Rows, each with the band of its hidden value
[-287 -325   10   48  137   72  212  108  122  275   62  -81  -79   94
   84  -78  297 -173 -107 -173  108  115    3   -8 -134  144   43 -126
   47 -166  -85  223  390   88  -46 -153  208 -215 -169  266   -6  161
   95  240 -253 -182    8  -12   12 -343 -100  183 -136   54  -28] : Z
[ -62  -67 -126  169   52   77  -38 -266 -116  113  -16  -55  -32 -189
  -69  234   41  -28   35 -154 -195  249  -25  -28 -253  -13   -2   61
  131  167   26 -203   89   84  171  -42    2 -121   95 -159   85  115
   79 -118  -19  -76   34   12  172   71  -75   44  -98  -83    6] : U
[ -87  -17   53 -181  154  -41   53  107  -61  -15 -101 -221  157   72
   61  -63   -6  -67 -195  105  -25  140  -46 -214   73  176    0   15
    9 -144 -224  104 -163  -94  -95 -117  -36   47   88  109   94 -187
  -31   61   23  -82 -135  -65   42  195   68 -274  -79 -120  180] : J
[   6   81  -90  -10  -23  -22 -184   80 -166 -166   19  -27  -37 -113
  -98   94   52   92  -73   74  -78   88   54 -124   -4 -233 -136   12
  174  107  -64   26 -146  -61   14  -97  -39  -57   29  -72  147  140
  -80  -23   27  -43 -142 -106   60  208  -14 -138 -216  -94   -2] : Y
[-123   50  -29 -222   59 -140  -91  155   42  -23   21    4  118  -33
 -121 -112   28  -62 -117  267  -68  171   12  -97  -75   54  -40   51
   66  -76  -38   29 -109   28 -119 -143   63  -98   34   85   42 -172
   10   67   64 -190 -174  -35  -17   59   71 -220  -57 -113  137] : C
[-300  -96 -130 -110  223  237   19   80  -58  -16   61 -186  -42  265
  194   29  117  212   19   73  -73 -319  149   24  371 -316  194  227
 -277  165 -320   14 -133 -182   25  169    6  -77   80   15 -186  205
  -80  -60 -126   54  168 -116 -111   44  129   64   32  232 -184] : D
[ -48   17 -108  -59   38  289  182  -96  149  -49    4 -125   65  204
   -2 -121  182 -203   76 -128   70 -124  -35   48  -80  123  192 -298
  -51 -305  155  111  399   20   52    1  203 -194  -82   73   -5  218
  152  -30 -230   32  209  151  -10  -40  -24  139  222 -177   -3] : R
[-165   11   14  -70 -145 -124  -51   84   33  -51  -69  109   44  -30
  -38 -123  -10  -15  -34  130  -78    3    1  -54  -35 -126   50   57
   72   76  -54  -37  -48   83   24 -111  -23 -109   68   10   -3  -56
  -92 -104   39  -69 -127  -72    0  112   50   33  -39   -6   94] : X
[  44  -70  194   20   92 -302  211  -37  132  133 -215 -101   63  -50
  -10  108    5   96  -15 -163  139   52 -113  173  -43  -94   12   22
 -143   34 -297  -48  -11  -10   59  -74 -165   23   11  -26  108  -72
  -15  -12  -55  -22  170 -265   86 -134    9 -146 -138 -129 -163] : J
[-141 -135 -141 -116   12   32   89   77   17   95   68   26   -1  -16
  -81 -112   67  -20 -122   79 -104   74  -72   22  -90   51  110   32
   93  -52  -81  -90  114   74  -94 -103  -48 -177   81   83   35  -40
   -5   22   18 -114   27  -76  127 -128   22   11  -76  -90  -72] : Z
[-218 -216  -63 -215  107   35  257   43   -9   37  153  -32   10  258
  173   10  -82  121  -46  -96  107 -184  -36 -344  273  203  118   52
 -182  -31 -285  155   23   46   57   30   20 -208  229   77  -67  252
  -95   48    5  -49  203 -128  103   99  105  147   19  188  -69] : D
[   1   52  117  -16  -10 -236 -144  107   11   44  -59  105  123  -70
  -92    1   20  -90 -104   63 -140  148   24   35  -34  -39   26  135
  114  133 -187   10  -42   24  -87 -115  -94   22  -95  114  142 -199
   -4   31    5  -12  -45  -37   44   47  -49 -241 -145  -31  145] : U
[ -49   56  198  131   57 -185 -135 -192  159   96 -118  -66  311 -125
  -50  275  -63 -214  178    9 -147  160   56   55  112   37    0  132
  -50   47  -59  -39   54 -170  203  -30  -49   27  -25  -56  100 -234
  127   42 -203   37  361   63   10   93 -159 -117   81 -124  433] : C
[-127  -25  -14  -88   61 -120  163  -15  -16   14 -221 -115  -30  -43
 -132   48  289 -123 -110    3    0  -34   57  -24 -379   64  141   30
  -23   -6  -62 -245   -5  215  -84  -28   43   80 -136  -21  -14    2
  -33 -206   54 -155 -184   11  113  118  187  -24 -138  -74  -33] : C
[-202 -221 -140 -114  509   68  331    7 -118   17 -141 -264  -24  136
  -94  387  257  227   -1  124   66 -396  364  -89  331 -197  256  368
   64   41 -521 -181 -105 -220   15  130 -303   -7   12   29   40  118
 -348   39  -27  224  404 -314  162  343  434 -135  -56  100 -172] : V
[-153  -18   -6 -233    4 -126  -27   91   59   55  -14   38  132   11
 -170  -69   28  -65  -61  139 -122   23  -83  -49  -77  142  134   50
  -17  -77    6  -45  -51   27  -27  -92   -1 -155  168    6    7 -199
   36   42   16  -67   31  -37    1  -15  140  -82   30 -216   83] : U
[-109  -12  -76 -106  -58    8  -30  144  -13  -23   10   70   -3  -18
   -6 -143  -38   83 -156  137  -41  176    1 -129  -66  -61  -23  -54
  119  -14  -77   19 -162   62  -48 -204   17 -131  175   46  121   -8
  -66   20   53 -147 -250  -58   34   66   45  -86 -142  -63  -56] : R
[ 103 -234  100  140  -19 -254  -44   29  114   31 -171  180  -18  -59
   92  115  259 -268  -16 -107   31 -105   83  219  -81   56  -23  128
   -1  129 -290   35  -79  111   64   16 -235   86 -189  148  198  -15
   41  -43 -193  160  -51   55  -45  -94 -148    7 -245  -14    2] : U
[  14  166  115   15   -8  -62  -15  -99   83   36  -20  -96  113   39
  -84  165   29 -103  106  -91   25   25   29   28   23   16   71  -32
 -100    8   -9  -64  189    6  -29    2  128   24 -192  -43   99   48
   52  -42 -238  -65  252  169  101    6 -109  -81   -7  -54  128] : G
[  24   -4  -57  -46 -183  -73  118  -75   18  -22 -171   73   88  -36
   20  -33  -55 -108   17  -80  -76   -9  -28  -56  -81  112  185  -53
   46   61   47 -107  173   15   -3   86    4  -73   58  -82  107   77
  -37 -283  -65   61  109  174  226  123  -98   30   48    9   61] : V
[ -35  -12 -125 -103 -128   29  -44   11   48  -52   40  107  -45   35
  -90  -23  -37   57   36   16 -144  -13  -77   55  -74 -103   98    2
   26   35   86 -113  -24   51  138  -16   20 -165  200 -113  106  167
    1  -98  -10  -39   51   27   51   56   35   56   19 -158 -140] : X
[  97   53   -5 -210  114   37 -214  219 -293 -202 -171 -274   77  -15
 -278  156  140  163  -94  237 -157   87  188 -315  125 -296 -115  -79
  245   -4  -79   95 -242 -371   -8  -78  -38   13   78    4  271   75
 -230   99   -1   89 -120  -22  -46  454  112 -431 -158 -381   18] : C
[ -74   34  117 -312  -87 -126   35  138   57 -110  132   51  237  184
   25 -298 -218  -97 -179  170 -174  181 -104 -432   39  283 -117  -73
  -45 -145 -183  211 -200  258    7 -189   98  -52  184  255  102  -11
    2   77  252 -324 -131   45   54  319   79 -161   -2  -72  189] : Z
[-100  -40 -280  -29  123  231   28  -10 -189   13  191   52  -75  144
    0   37   13   22 -152  -28  -42   32  -27   98  122  -25  248   48
   91  254 -258 -141  -80   87  -91  -65 -101 -183  -23   -8   23   47
 -118  -12 -106   77   68  -42   51   95   72   31  -22  162 -131] : C
[ 149  -35 -169  211  -17   81  -91 -270  111  -99   98  169  -35  -23
  -50  179   -8  -89  189   43  141  -68  240  161  116  -37  -36  134
  155   90 -232 -179  142  197  219   41 -232   16 -199   20  254  160
  -66 -157 -141   77  191  154  104  284 -144   89   41  162  128] : R
[-288 -151 -103 -391  270  -62  168  117  340  -23  112 -125  182  123
  128 -218 -104  -34    9  229  -29  -75   96 -231  271  188  -20  317
 -240 -289 -332  173  -40    0   65   38  -80 -126  182  259 -229  -63
   62    8  299 -279  165 -279  -75  169   66  -44  193  157  272] : D
[-125  -28   56 -163 -208 -262    3  218   89  -53  -53  176   30  -13
    9 -188 -106   75 -134  102  136  -50  -48 -100   64   13   12    3
    3  -18 -152   71 -140   78  -59 -148  -71 -102  148   11   78 -102
 -110  -42   30  -83 -178 -156   41   24   48    9 -124   23   38] : Z
[ -52   61    4 -140 -281 -268  -95  166  -35 -187   -5  195    6    9
  -28 -145  -78   -8  -96  189   38 -124  -96   28   74 -115   38   52
   42  160  -84  -57  -78   95 -130  -30  -36  -52  -27  -54   61  -38
 -149 -171   -3  -16 -188  -41   65   86  -13   -1  -94   34   30] : D
[ -97  192   26  -57  -21 -275 -299   44   41  -28  195   74  134 -205
 -215   25  -80  -14  -69   47  -95  212  -63    4  -58   10 -212   79
   -3   57  -22  103 -123   92    1 -142   73 -143   -4  -92   55 -109
  207  112   46 -268   22 -181   41  -49  -36 -154 -135  -84  185] : C
[-111 -133  -85  -86   87  190  221  -17  134  187  157  134  -73  355
  135  -64  -55   56   14 -151   75   37 -229  118  -48  160  302 -106
  -33 -132   57   43  182   78  125  -99  162 -304  251   14  100  186
   56  170 -225   41  166   65   34 -217  120   80  158  -74 -304] : J
[ -84 -175  -59  146 -112   81   17  -40   39   48   55   83   44  -57
   87  -48  134 -214  -83 -123   45   87   69 -142  -42  136   -4 -221
   47   26  -73  162  258  106   -4 -114   66 -129  -76  183   72  114
  111   -1 -154  -38  -73  120   45  -52 -291  235 -132  105  156] : X
[ -44   63   -8   65  -81  -37 -247 -124 -123  -44  -26   98  116  -44
  -45  -54  -27  -96    1  142 -134   20   32   -3   30   -2  -19   79
  143  180  -80   -8  -62  101   34  -12  -38  -90   22   -8  137 -142
    3 -112 -122   82 -133  137   18  166    3  -74   -8  -22  162] : R
[  34  -99  -46   29 -185 -179  -52   80  -11   36   12  148 -106 -153
 -145   86  -30  -11 -119 -118  -45  144  -76   98  -76  -41  -17   14
  171  164 -115 -129  -88  117   23 -142 -141  -77   20  -82  265   49
  -71  -27  -63  -78  -22  -70  157   -6 -108   36 -275  -95  -71] : X
[-174   74   63 -136  -17 -161 -180   74  -37  126  175   57  119   20
 -181   78   -9 -107  -45   83 -179  151  -79 -108   37  101   89   90
  -19  164   -4  -21   24   60 -119 -113  133 -132  -12   35   13 -152
   33  130 -106 -146   72   94   24  -47  -34  -78  -88  -42  199] : Y
[ 136 -235  -25  -21  131 -640  -76  165  210 -374 -277  -27   94 -417
 -171  443  331 -189   23   47  199 -424  500  134  260  -77 -439  240
  -87   26 -498  199 -495 -211  138  285 -403  151 -287  -97  293  214
   17  -63  -82  111  317 -297   30  248  -86 -123 -361  -40  115] : V
[ -22  -22  -19  -87   79  -67  -70    2  -43   85  -14   51   82  -18
  -84   44    2   39   25  193  -64  167  -50 -106  -89   97   11  127
  171  -82  -32  -57   12  -24   35 -123 -108 -106  175   25  150 -144
  -75   92  -21   -3   15   31  106   24  102 -240  -41 -182   64] : D
[-153 -118    2   16   15 -360   85   85   61  -41 -129  150  -34 -110
   69    1  174 -171  -30  -61  154  -31  -43  122 -198   31  -62   91
   95   50 -101  130   39  110   -5  -19  -15 -195 -175  -43  -44   79
  -20  -39  -83    4  -58 -201   30 -133   31   25  -99   81    5] : J
[ -79  -69   47 -115 -177 -303   49   17  -35   34   -4   78   79 -142
  -66   -3 -155    6  -70 -133  -34  -38 -193 -112   85  150  -50   32
  -17   93 -128   42  -87   81    2  -45 -111 -231  202 -127   77  -42
  -21  -55  -36  -52  154 -193  190  -75   -9   78 -158 -100   18] : Y
[ -41  296  198   23   71  -39  -99  -61   86   98  200  -45  125  183
  -67  238  -24   34   34 -230  -42  108  -85  -13  -12  -27  175  -56
 -291   93   16   23  176   22    8  -80  296   56 -101  -41   21  109
  229  131 -129 -144  273   71   55  -52  -76 -124  -14   11   48] : U
[-114  182  175  183 -108 -224 -279   12  132   91  269  152  -12  -73
    5  306  -27  -54   11 -224  131  154  -13   25   34   51 -153   -8
 -194  147  -24  101 -143  150   51 -197  210   -4 -110 -137  162   94
  218  210 -331 -260   71   59   34 -213 -196   82 -337  107  143] : Y
[ -49  150  -48 -187  -58 -230 -252  177   92 -192  -18  109  225  -95
  -77 -196    4 -215  -86  236 -121  186   -4  -22  -74   60 -114  -76
   36  -22   74  240 -162  -49  -70  -57  122 -138   -9   35   49 -125
  147    7   19  -91 -165   58 -117   90  -85 -243   38 -111  245] : X
[  71 -166   43   20  -18 -390   34   59  124 -146 -107   67   -9 -118
   70  144   64 -199  -82 -163  173  -80   33   63    4  154 -178   92
    5   -6 -261  150 -120   59  100   57 -134   59 -149  -32  217  149
   58  -63  -44   -5   -7 -149  101  123 -130  -22 -201   30  101] : U
[-534 -177  108    4  150   68   33   45   91   20    0 -217  202  295
  483 -239    1  -33   55  254   20 -224   96   36  553 -216   55  296
 -423  145 -550  170  -83 -115   98  100  -49   14 -102  209 -434 -124
  -89  -63 -163  -89  142 -141 -268   36  -10  187  194  520  314] : D
[ -15  -24  -15 -212  -55  -58  223    0   84  -86  -89  -87   56   79
  -83  -71  116 -170 -123  -53  -33  -77  -53 -158 -177  155  154 -153
 -166  -58  -71 -102   31  222  -79  -33   66   34   -3   97    1   79
   34 -201  134 -147 -106   44   64  182   14   62  -53 -137  -15] : D
[-151  155 -108  -91  -71  -20 -174  215  -15 -191  -60 -107   56  -74
 -227  -54   57   28 -200  135 -101  181   46  107 -119 -207    7 -172
   95  -47   83  -10 -213 -144    7 -114  160   -1  -18 -196  166   53
   47   12  -25 -189  -91  -45   30  212   81 -175  -41 -183   34] : Z
[ -94 -157   -4   50 -166 -207   17    0  -46  -62 -169  122  -33  -78
   -7  -39   93   19   33   43   63   61  -71   56 -250 -120  -97  -72
   55  120  -61  -41  -72  135  213  -55  -60 -141   25 -133   31  166
 -133 -123  -52  -55  -70  -37   15   20   67   88  -52  -52 -118] : G
[-247 -310  140   -4   69  -92   36  112 -125 -150 -474 -279  149    8
   79  197  254   61    8  219  -89 -139  302 -231  161 -365  -49  -13
 -130  158 -331   35 -433 -343  295   53 -122  119  124  -39   -6  117
 -277  -75  -77  120  -26  -63 -197  443  148  -11  -69  -92   58] : J
[-165  -88  -84 -116  238  183  123  -88  139  240   98  -92   79   58
  -41   29   11  -37    6  -86 -193  207  -41  -92 -124  229   91   15
   -4 -221   43   20   59   41  108 -124  127 -261  278   61   73   22
  192  178  -54 -167  200    7   69 -118  100  -50   42 -221  -49] : U
[-196 -256 -177  100 -276  182   93  -43  -43   54   -2  117   -4   24
   61 -193   87 -233  -19 -108  -45  -61    9   59    8  122  129 -261
  181   47  102   77  364   68   15   57  170 -350  -73   -3   97  250
   -5 -110 -407   61  146  294  145 -138 -178  390   71   80    2] : D
[-101   60 -111  -81   71    9  145   38  175 -121 -163 -177   64    0
 -164  -73  214   -9  -45  -59  240    9    6  147 -302   44   98 -233
 -127 -332   -7  -24   70   -1  167  -76  -13   19  -96 -141  -44   87
   94  -72   23 -162  166 -153   18  109  178  -20  145 -138   27] : U
[ -85  187   95   24   81  100  -56   39   62  -41   77 -112  113  171
    6  146   27   99  -67  117   31   93  -29   14   58 -196  142 -138
 -156  -61  -16  -45  -46 -150   -2 -198  162  122   69  -18  116  -26
   86  170 -119  -68   -6    1  -11   49   18 -163  -58 -148   -3] : Z
[ -31    1   66  -11  -25  -84 -100    3   62   73   25  116  119    9
 -171   16   19  -80  -84  176 -193  189   -6   18 -140   14   70  -12
  128   16    1  -94  -13   99   12 -173   59  -14   91   99  262 -138
   67  115  -25  -79  -91  127   72   56   30 -162  -83 -227   30] : Z
[ -95 -139 -302   34  110  200   91  -62  -29   70  109  110 -180   78
   61  104   70  -35  -28 -255  -40   91 -107  179 -150   33  234   27
   95  125  -21  -96   41   82  138  -36  -23 -275   79 -124   13  247
   23  -31 -109   71  111  -62   36  -39   24  149   31   55 -207] : C
[-120 -392  -87  -53   34  -78  185   18  170   21  -22  110    5  137
  257 -126  113 -153   50   34   91 -166   16   87   85  143  -15   50
 -120  -26 -229  165   56   78  141  136  -47 -183   27  153    9  212
    9  -38 -172   30  106   61  -35 -129  -68  183   47  134 -101] : X
[-150  -33   37 -130  166   38  -24  -12   -9  289   33  -49   90   56
 -114   20    8   34  -49   37 -197  107  -38  -98  -25  170  199  213
   51  -57  -93  -97   77   15  -55 -110  -36 -105  199  104   73 -264
   40  114  -34  -51   81    2  104  -74  140 -172  -43 -139   67] : U
[-102   21   -6 -218  -58 -128  -70  123   67  -35   31  100  122   58
 -109 -106   -1  -45  -42  197 -135    6  -91  -21  -26   25   83    4
  -26  -26   33   12  -76   17  -29  -73   55 -152  157   26   48  -91
   28   41   -4  -53  -12   18  -23  -14   81  -96   19 -197    8] : D
[-128 -108  -42  -34   81  -69 -108  -62  -50  110  -27  109   57   -5
  -22   56   53  -60   15  141 -240   52  -53   38 -122   69  115  262
   95   99  -43 -127  -51   40   81    1  -78 -114  184  -13   61 -142
   24  -11  -19   61  -23   43   47   -1  116 -108   -2 -113   23] : J
[-154  -10 -193   65   71   29  193  -27  -70 -175 -255 -172  -92 -133
  -54  136  243   41  -62 -131    0  -86   97   97 -283 -182   62    6
   79  -41  -81 -185 -135   -4  176   29 -105   12  -48 -284   11  299
  -81 -236   46  -60  121 -228  206  250  251   44  -84  -35 -136] : V
[-218 -213   58 -171  -42  -61   10  125  277   68   96   22  114  149
 -143  -68   81 -154   33   74 -164   -3 -147  115   16   -6   96 -154
 -121 -159  155  137  112  -71  204  -98  212 -256  187   80   43   56
  186  250 -155  -98  192   -4 -177 -174  -20  156  128 -370   -7] : X
[ -81  -91  140  113  -89  112  118 -224 -100  172   68  -14  122  175
  145  -25 -315  197  -61  -91 -102  -53 -129 -159  302   44  183   91
   -4  105 -314  -94  156   73  124  -58 -124    1  309   56  194  -73
  -60  -52  -37   54  169  -40  305  153   17   69   -5   78   14] : Z
[-140  -85  -25  -98  157    8  130  -39  132   80   82   96   66  224
  181 -113  -78   29  -40  132   51  106 -190  -10  -86  184   97    0
  -30 -180   -3   92  -27   79  117 -126  115 -174  339   62   99  -30
  104  152  -30  -45 -115  -15   21  -66  176 -104   96  -99 -122] : X
[-126   -1   57  -79   97  -80 -151   44   85  137  140  100   38  114
 -107   82  -26   24  -11  149 -110  208 -138   28  -95   22  116  142
   45  -26   27  -63   -5   27  102 -199   56  -70  190   35  116 -157
   66  224   -5  -90  -58  -16  -38  -19   93 -169   -3 -193   55] : R
[ -17  -79   -9   90  279   50  -99   27  -40  -11 -134 -236  -63  -67
  -56  482  233   60    8  -88  -79  120  271 -117   -4 -230  -45  108
   56   54 -150  -17 -185 -268  177  -38  -20  132    5  -57  223  230
  -20  101  -81   22   20  -50  -15  283  -31 -204 -243 -132    7] : R
[-217 -104   16    6   92  -56   -3   64  -15  130   53  -82   38  -75
    7   22  106  -82  -96 -134  -23   66 -141   -7    8  121  -50   16
   40 -100  -81  184    3  -48   25 -156  -26 -220   87   -4   14  -75
  113  201 -178  -66  109 -223   42 -232   21   37 -171 -139   81] : V
[-237 -133  -11  -15  -36   76  165  140   38  142   19  -58  -30    3
  -52   18  153  -20 -138 -140   37   68  -54  -41  -79   53   92 -199
   17 -142  -28   22   35   14  -29 -240   71 -189   64   -2   73   80
   -2  184 -220 -149  124  -85   97 -226   48  161 -199 -153  -93] : D
[-147 -133 -115 -126   50  -52   88   73  -61  158  -45  -13 -145   -8
   55   43  -71  174 -104 -158   46  113 -113  -89  -79  102  131  148
   57   33  -89  -67  -31  -18    6  -38  -33 -161  244 -146   59   58
  -80  -64    0  -66  -71 -145  162  -27   72  -38 -114   44 -123] : J
[-168 -114   22  -85   73  164  107  -14  203  191  237   27   26  228
   57  -17    3   -3  -17 -104  -64   12 -154  -75   -2  187  151  -68
 -169 -219   24   80  115  106  127 -173  154 -177  301  132   68   79
  216  238  -99 -143  129    2   12 -207   38  137  -15 -177  -97] : X
[-192 -139  -21  113  -29  151  138 -178   15  123  -16  -89  -37  130
  238  -47 -115   -2  -46 -203  -28    5  -99  -12   53   66  180   47
  -35   42 -103  -47  198   67  147   27   85  -36  143  -34   55  112
   62 -166 -101  -44  -26   19  164   94  -72  192   42  157   36] : D
[-173  -85  -18 -165  123  120  -70    6  131  178  147  -88   23  177
  -71   71 -146  114   39  166 -245  181 -107    9  118 -122  223  220
  -34  -16   11 -195   88 -134  146 -105   61  -60  308   40   44 -116
   30  112   56 -126   50  -39  -53   82   -5  -81  120 -176   68] : U
[-195  -42   -8 -450  243   50   -1  140  137  157  296 -117  226  197
   27 -198 -279   11 -160   96 -242   51  -10 -497  387  471   71  337
  -90 -289 -301  237  -13    4 -101  -63  -31 -107  365  350   18 -244
  133  186  273 -247  118 -130  104  198   55 -225   48   38  358] : D
